Below is a small trained network, with its code and all its weights. Each question gives an input and a class and asks what happens when units are switched off, that is, made to give their printed mean instead of their output.

import numpy as np


def w(rows, s, z=0):
    codes = np.array(rows[::2]) - 128.0
    scale = np.full(codes.shape[1], s)
    scale[-1] = z or s
    return codes * scale


def f(y):
    return np.maximum(y, 0)


def log_softmax(a):
    a = a - a.max(-1, keepdims=True)
    return a - np.log(np.exp(a).sum(-1, keepdims=True))


def net(x, mask):
    res = np.array(x, float).reshape(1, 5) / 4 @ E
    y = f(res @ A[0][:, :-1].T + A[0][:, -1])
    res = res + np.where(mask, y, B[0][:, -1]) @ B[0][:, :-1]
    return log_softmax(res[-1] @ U[:, :-1].T + U[:, -1])


A, B = {}, {}
E = w([
[150,93,51,218,132,89,129,71,178,181,177],'x0',
[130,170,139,68,113,134,20,116,149,117,243],'x1',
[96,176,125,186,23,178,81,188,161,190,111],'x2',
[163,227,210,98,205,77,105,155,151,182,90],'x3',
[169,83,51,181,183,101,91,255,127,73,160],'x4',
],0.009)
A[0] = w([
[116,142,113,154,128,117,115,112,166,144,145,108],'N0',
[163,149,139,140,152,99,149,142,155,148,67,113],'N1',
[134,156,136,161,80,141,89,154,161,175,134,85],'N2',
[114,141,177,58,93,160,124,200,101,45,90,121],'N3',
[115,65,85,108,23,171,123,103,120,51,166,153],'N4',
[121,140,110,101,109,140,76,144,125,127,189,145],'N5',
[135,143,125,132,135,132,104,109,124,86,188,240],'N6',
[137,97,132,117,243,92,158,58,135,91,129,131],'N7',
[107,156,125,198,67,145,128,179,140,188,70,110],'N8',
[124,92,113,146,68,136,166,128,129,81,116,84],'N9',
[140,157,120,140,106,118,143,19,161,177,117,73],'N10',
[137,145,156,128,129,120,113,106,133,142,101,27],'N11',
[112,134,166,124,85,111,149,77,128,127,92,98],'N12',
[154,124,129,100,156,105,143,75,132,104,116,67],'N13',
[152,123,87,168,191,122,107,217,138,106,152,158],'N14',
[154,114,98,208,153,79,104,55,160,198,169,116],'N15',
[129,123,114,94,163,127,127,96,125,100,170,38],'N16',
[128,142,117,99,106,161,174,102,113,177,134,176],'N17',
[137,129,115,130,122,115,90,94,142,146,205,77],'N18',
[131,113,115,188,156,123,212,141,119,157,10,12],'N19',
[137,109,124,183,146,107,167,138,145,155,86,249],'N20',
[140,173,132,109,145,107,116,162,157,184,98,108],'N21',
[143,104,121,166,146,122,110,186,104,107,127,45],'N22',
[138,161,113,189,138,133,159,104,141,138,152,31],'N23',
[150,108,104,130,126,102,134,208,140,114,118,37],'N24',
[125,143,146,80,93,143,117,87,100,121,72,130],'N25',
[124,141,128,112,85,143,98,160,156,154,152,94],'N26',
[117,156,118,117,96,141,113,91,128,144,131,66],'N27',
[138,182,170,139,198,96,111,149,162,171,120,35],'N28',
[151,119,141,130,122,195,123,70,118,137,104,7],'N29',
[95,119,165,105,123,130,127,75,110,144,145,88],'N30',
[117,118,153,155,97,139,139,110,125,87,147,47],'N31',
[135,104,117,162,141,91,119,112,135,172,144,29],'N32',
[145,186,153,85,143,110,66,117,159,145,210,131],'N33',
[157,170,145,123,159,88,107,146,125,175,130,252],'N34',
],0.012,0.0041)
B[0] = w([
[132,149,130,98,127,159,139,148,108,113,128,167],'N0',
[102,117,126,153,118,155,105,92,117,152,110,179],'N1',
[172,108,114,151,88,107,134,141,75,84,161,200],'N2',
[168,164,80,47,178,194,133,179,144,98,121,223],'N3',
[84,124,115,181,160,175,139,108,78,195,112,254],'N4',
[137,132,165,108,133,99,118,86,149,93,87,202],'N5',
[95,92,160,84,87,123,149,107,136,125,98,196],'N6',
[174,86,105,138,55,118,160,138,46,84,164,229],'N7',
[177,73,112,125,86,96,178,125,58,66,157,226],'N8',
[112,143,117,151,141,157,99,100,97,163,127,190],'N9',
[92,110,133,134,141,102,146,161,195,138,175,210],'N10',
[131,155,117,191,152,118,108,130,129,120,155,149],'N11',
[107,124,136,149,119,101,118,140,181,126,153,181],'N12',
[157,125,119,165,114,100,144,141,98,105,146,170],'N13',
[70,94,134,139,116,86,162,132,211,137,181,246],'N14',
[136,153,84,51,187,200,133,182,134,106,126,242],'N15',
[190,168,132,206,91,94,100,134,104,106,115,163],'N16',
[93,95,146,105,122,125,126,123,152,121,164,181],'N17',
[148,162,155,94,138,132,94,117,145,122,71,189],'N18',
[163,188,193,139,115,87,62,73,165,97,23,229],'N19',
[106,94,160,10,115,156,141,104,141,144,85,219],'N20',
[117,125,98,168,145,161,131,113,94,146,142,184],'N21',
[111,145,156,173,120,102,103,151,172,136,164,186],'N22',
[148,184,103,153,157,134,105,164,120,110,122,162],'N23',
[114,139,151,154,145,93,127,123,173,107,174,185],'N24',
[97,104,124,95,144,120,154,157,171,133,159,187],'N25',
[174,122,130,144,102,90,144,128,104,102,115,183],'N26',
[134,125,129,150,125,90,138,130,149,99,126,163],'N27',
[111,164,91,249,164,157,100,136,95,162,132,197],'N28',
[138,158,139,201,154,108,97,143,150,121,148,154],'N29',
[113,110,121,143,120,107,127,142,163,113,135,175],'N30',
[134,158,129,192,148,128,105,133,126,135,132,148],'N31',
[156,196,146,149,164,151,113,174,117,118,130,166],'N32',
[132,126,176,123,106,116,109,77,146,126,43,234],'N33',
[63,86,112,109,138,179,159,110,98,181,143,211],'N34',
],0.019,0.013)
U = w([
[87,108,147,188,153,95,140,200,255,100,203,119],'0',
[170,155,184,134,128,140,78,81,146,100,39,196],'1',
[242,92,98,174,69,108,164,173,52,77,165,136],'2',
[72,132,87,223,194,208,109,96,76,180,119,96],'3',
[189,196,80,73,214,203,130,253,169,87,127,139],'4',
[91,40,133,51,112,161,175,107,125,159,121,255],'5',
[213,164,79,111,133,102,102,164,114,186,172,85],'6',
[160,130,128,97,123,93,89,156,126,214,172,75],'7',
],0.009,0.0057)

Each question gives the input, the list of numbers given to net, and the class t.
The units are the neurons (one row each of A and B). Each row of codes is followed by its name. A weight is (code - 128) times the scale printed after its matrix; where a second scale follows, it is the last column's (A, B and U).
mask holds one flag per neuron, in row order. A switched-off neuron (its flag False) gives its mean, the last column of its row in B, instead of its output. The means were averaged over made-up inputs and are rounded, as every weight is.
A unit's drop is (log p(t) with every unit on - log p(t) with that unit switched off) / (log p(t) with every unit on - log p(t) with every unit switched off).
The circuit of an input: a set's keep is (log p(t) with only the set's units on - log p(t) with every unit switched off) / (log p(t) with every unit on - log p(t) with every unit switched off). Starting from the 12 units with the biggest drops (on a tie, the unit counted first), units are removed one at a time, each time the one whose removal leaves the highest keep (on an exact tie, the one counted first), for as long as the keep stays at least 0.8.
circuit, biggest first: the units of the circuit, biggest drop first
k most important neurons: the k neurons with the biggest drops, biggest first
drop of u: that unit's drop, to one decimal
input [-2,-6,8,6,-1], class 2: circuit, biggest first : [N8]
input [1,2,-8,8,8], class 0: 3 most important neurons : [N14 N4 N8]
input [-4,-7,-7,4,-8], class 0: 3 most important neurons : [N25 N12 N10]
input [8,8,1,-3,6], class 1: 4 most important neurons : [N33 N5 N3 N6]
input [8,8,8,-3,-1], class 1: 4 most important neurons : [N18 N33 N5 N7]
input [-8,6,-8,0,1], class 2: 3 most important neurons : [N7 N15 N16]
input [-7,8,0,0,2], class 1: 3 most important neurons : [N33 N15 N5]
input [-1,-7,0,-8,0], class 3: 3 most important neurons : [N4 N9 N33]
input [6,-7,-7,1,-2], class 1: 2 most important neurons : [N19 N20]
input [8,-7,-4,-4,2], class 4: 3 most important neurons : [N15 N33 N32]
input [-8,-5,-6,-8,-7], class 3: 2 most important neurons : [N4 N9]
input [-6,-7,1,-7,-3], class 1: 3 most important neurons : [N19 N28 N34]
input [2,-3,-5,3,4], class 2: 2 most important neurons : [N7 N10]
input [-2,-6,-5,-7,-3], class 3: 4 most important neurons : [N4 N9 N33 N5]
input [-6,6,0,-6,-4], class 1: 4 most important neurons : [N15 N5 N34 N28]
input [-8,2,2,7,-2], class 4: most important neuron : [N3]
input [-6,-4,-2,3,-7], class 0: drop of N15 : 0.1
input [-5,-2,6,7,4], class 3: drop of N13 : 0.0
input [5,1,8,-4,-2], class 2: drop of N8 : 0.1
input [-6,2,5,-7,-6], class 3: drop of N4 : 4.0
input [-7,-5,6,0,1], class 4: circuit, biggest first : [N3]
